B = [155 124 127 127 136 129 135 147 122 117]
B[-10] -> 155
B[-6] -> 136
B[9] -> 117
B[6] -> 135

A =
array([[141, 130, 123, 143, 125, 117, 129, 128, 137, 129],
       [138, 120, 118, 131, 129, 118, 127, 128, 132, 125],
       [130, 106, 133, 141, 142, 132, 132, 107, 136, 114],
       [123, 107, 107, 117, 138, 130, 117, 129, 119, 114],
       [112, 106, 107, 138, 125, 140, 112, 125, 113, 103],
       [138, 117, 109, 136, 130, 118, 123, 130, 131, 119],
       [111, 115, 118, 113, 130, 139, 117, 130, 113, 118],
       [137, 124, 157, 120, 147, 126, 149, 108, 144, 137],
       [113, 120, 135, 118, 135, 139, 125, 122, 123, 123],
       [129, 126, 115, 138, 123, 124, 121, 132, 127, 121],
       [123, 146, 121, 130, 116, 128, 120, 144, 124, 134],
       [129, 150, 147, 140, 119, 130, 137, 128, 135, 143],
       [133, 110, 112, 137, 134, 125, 122, 123, 128, 113]])
A[0, 0]: 141
A[2, 3]: 141
A[7, 8]: 144
A[1, 2]: 118
A[4, 6]: 112
A[10]: [123, 146, 121, 130, 116, 128, 120, 144, 124, 134]
A[:, 9]: [129, 125, 114, 114, 103, 119, 118, 137, 123, 121, 134, 143, 113]
A[12, 0]: 133
A[11, 6]: 137
A[2, 1]: 106
A[4, 0]: 112
A[:, 2]: [123, 118, 133, 107, 107, 109, 118, 157, 135, 115, 121, 147, 112]
A[6, 6]: 117
A[3, 2]: 107
A[6, 7]: 130
A[3]: [123, 107, 107, 117, 138, 130, 117, 129, 119, 114]
A[2]: [130, 106, 133, 141, 142, 132, 132, 107, 136, 114]
A[9, 5]: 124
A[6, 8]: 113
A[:, 0]: [141, 138, 130, 123, 112, 138, 111, 137, 113, 129, 123, 129, 133]
A[9, 3]: 138
A[:, 8]: [137, 132, 136, 119, 113, 131, 113, 144, 123, 127, 124, 135, 128]
A[3, 3]: 117
A[10, 8]: 124
A[7, 2]: 157
A[7, 6]: 149
A[1, 4]: 129
A[:, 1]: [130, 120, 106, 107, 106, 117, 115, 124, 120, 126, 146, 150, 110]
A[10, 0]: 123
A[0, 5]: 117
A[4, 3]: 138
A[10, 2]: 121
A[:, 4]: [125, 129, 142, 138, 125, 130, 130, 147, 135, 123, 116, 119, 134]
A[10, 7]: 144
A[1, 1]: 120
A[:, 3]: [143, 131, 141, 117, 138, 136, 113, 120, 118, 138, 130, 140, 137]

arr =
[[119 128 128 128 121 128 119 129 126 145 111 129 143]
 [116 145 130 128 119 127 117 131 122 127 124 129 103]
 [127 129 129 128 130 129 130 129 130 123 133 129 141]]
Indices start at 0.
row 0 col 0	119
row 2 col 2	129
row 2 col 7	129
row 0 col 11	129
row 2 col 10	133
row 0 col 4	121
row 2 col 3	128
row 2 col 8	130
row 2 col 1	129
row 0 col 8	126
row 2 col 9	123
row 0 col 1	128
row 1 col 12	103

a =
[[132 120 135 142 122 124]
 [114 129 122 115 129 139]
 [114 132 121 115 131 138]
 [115 123 127 121 130 146]
 [126 115 136 138 125 139]
 [120 117 133 130 128 146]
 [119 118 133 129 127 146]
 [133 125 131 139 123 115]
 [127 133 123 154 123 111]
 [126 137 121 123 126 112]
 [130 116 135 141 124 132]
 [139 122 120 125 145 153]
 [118 137 117 114 129 123]
 [142 124 123 118 143 152]]
a[-14,-6] => 132
a[3,-1] => 146
a[:, -6] => [132, 114, 114, 115, 126, 120, 119, 133, 127, 126, 130, 139, 118, 142]
a[-10,1] => 115
a[0,-5] => 120
a[-2,-4] => 117
a[-14,5] => 124
a[:, -1] => [124, 139, 138, 146, 139, 146, 146, 115, 111, 112, 132, 153, 123, 152]
a[-9,-6] => 120
a[-11,3] => 121
a[2] => [114, 132, 121, 115, 131, 138]
a[:, 4] => [122, 129, 131, 130, 125, 128, 127, 123, 123, 126, 124, 145, 129, 143]
a[-6,-3] => 154
a[7] => [133, 125, 131, 139, 123, 115]
a[-5] => [126, 137, 121, 123, 126, 112]
a[-4] => [130, 116, 135, 141, 124, 132]
a[-10,4] => 125
a[-10,-4] => 136
a[10,-4] => 135
a[-5,5] => 112
a[-8,4] => 127
a[-9,5] => 146
a[:, -5] => [120, 129, 132, 123, 115, 117, 118, 125, 133, 137, 116, 122, 137, 124]
a[-7,-4] => 131
a[-5,2] => 121
a[1,-4] => 122
a[:, -4] => [135, 122, 121, 127, 136, 133, 133, 131, 123, 121, 135, 120, 117, 123]
a[-8,2] => 133
a[11,4] => 145
a[-1,0] => 142

grid =
[[128 129 128 128 126 132 129 128 127 127 128 126 128 128]
 [132 137 122 126 126 131 132 126 129 125 133 126 132 126]
 [119 126 133 126 127 131 131 129 127 126 132 127 129 129]
 [119 126 124 135 131 129 128 124 127 128 128 126 124 124]
 [121 132 124 123 133 135 137 128 131 131 154 117 116 131]
 [132 125 126 129 132 129 131 125 127 128 130 128 127 130]
 [128 122 130 129 127 131 134 123 131 130 128 128 133 123]
 [113 120 134 134 121 133 128 125 113 136 129 132 140 134]
 [122 126 121 128 125 125 123 125 126 127 130 129 126 135]
 [130 128 130 126 125 130 127 125 129 127 129 128 129 126]
 [129 128 130 126 128 130 126 130 127 128 129 130 128 125]
 [118 126 119 131 128 138 129 123 131 140 137 109 134 132]
 [118 116 123 134 127 130 125 125 122 121 131 126 126 130]
 [130 127 132 124 126 121 128 130 128 130 130 132 128 125]
 [129 134 132 123 130 133 126 127 127 129 129 126 132 128]
 [130 133 131 136 126 131 127 130 127 128 132 132 139 128]]
grid[-16][0]	128
grid[-8][4]	125
grid[:, -9]	[132, 131, 131, 129, 135, 129, 131, 133, 125, 130, 130, 138, 130, 121, 133, 131]
grid[-5][-8]	129
grid[1][6]	132
grid[12][9]	121
grid[:, 0]	[128, 132, 119, 119, 121, 132, 128, 113, 122, 130, 129, 118, 118, 130, 129, 130]
grid[-7][12]	129
grid[-3][-1]	125
grid[4][-5]	131
grid[6][-12]	130
grid[-8][6]	123
grid[-3][-8]	128
grid[15]	[130, 133, 131, 136, 126, 131, 127, 130, 127, 128, 132, 132, 139, 128]
grid[6][-4]	128
grid[2]	[119, 126, 133, 126, 127, 131, 131, 129, 127, 126, 132, 127, 129, 129]
grid[-2][-5]	129
grid[:, -7]	[128, 126, 129, 124, 128, 125, 123, 125, 125, 125, 130, 123, 125, 130, 127, 130]
grid[-11][-2]	127
grid[-3][10]	130
grid[-8][-7]	125
grid[13]	[130, 127, 132, 124, 126, 121, 128, 130, 128, 130, 130, 132, 128, 125]
grid[13][-3]	132
grid[2][3]	126
grid[-6]	[129, 128, 130, 126, 128, 130, 126, 130, 127, 128, 129, 130, 128, 125]
grid[-11][8]	127
grid[14][-14]	129
grid[:, -10]	[126, 126, 127, 131, 133, 132, 127, 121, 125, 125, 128, 128, 127, 126, 130, 126]
grid[-5][5]	138
grid[:, -8]	[129, 132, 131, 128, 137, 131, 134, 128, 123, 127, 126, 129, 125, 128, 126, 127]
grid[8][12]	126
grid[-11][-8]	131
grid[-7][6]	127
grid[1][-12]	122
grid[11][-7]	123
grid[9][9]	127

data =
[[124 130 131 147 106 116 128 132 127 124]
 [125 112 127 133 135 137 116 142 136 144]
 [133 136 119 111 119 143 118 120 133 130]
 [131 136 117 145 115 129 127 118 135 114]
 [127 115 130 150 124 125 113 134 140 130]
 [127 131 118 136 106 142 117 121 137 123]
 [132 117 122 124 128 141 143 149 120 136]
 [117 141 115 122 125 133 145 123 129 123]
 [118 128 140 115 138 106 124 128 140 139]
 [133 121 124 111 117 130 139 139 142 135]
 [110 134 130 146 134 134 114 121 117 132]
 [144 115 136 137 142 127 114 126 131 130]]
data[-12][0] => 124
data[9][-3] => 139
data[0][5] => 116
data[10][-1] => 132
data[-3][5] => 130
data[6] => [132, 117, 122, 124, 128, 141, 143, 149, 120, 136]
data[-5] => [117, 141, 115, 122, 125, 133, 145, 123, 129, 123]
data[5] => [127, 131, 118, 136, 106, 142, 117, 121, 137, 123]
data[9][0] => 133
data[3][-7] => 145
data[-5][-4] => 145
data[:, 7] => [132, 142, 120, 118, 134, 121, 149, 123, 128, 139, 121, 126]
data[-9][-10] => 131
data[10][-5] => 134
data[1][3] => 133
data[-5][2] => 115
data[-11][-6] => 135
data[5][1] => 131
data[-10] => [133, 136, 119, 111, 119, 143, 118, 120, 133, 130]
data[11][7] => 126
data[-8][2] => 130
data[-12][1] => 130
data[-4][-7] => 115
data[-5][-9] => 141
data[10][4] => 134
data[-11][1] => 112
data[6][-7] => 124
data[-7][-4] => 117
data[-6][-5] => 141
data[0][-7] => 147
data[-4][0] => 118
data[:, 2] => [131, 127, 119, 117, 130, 118, 122, 115, 140, 124, 130, 136]
data[2][-2] => 133
data[-6][-6] => 128
data[9][6] => 139
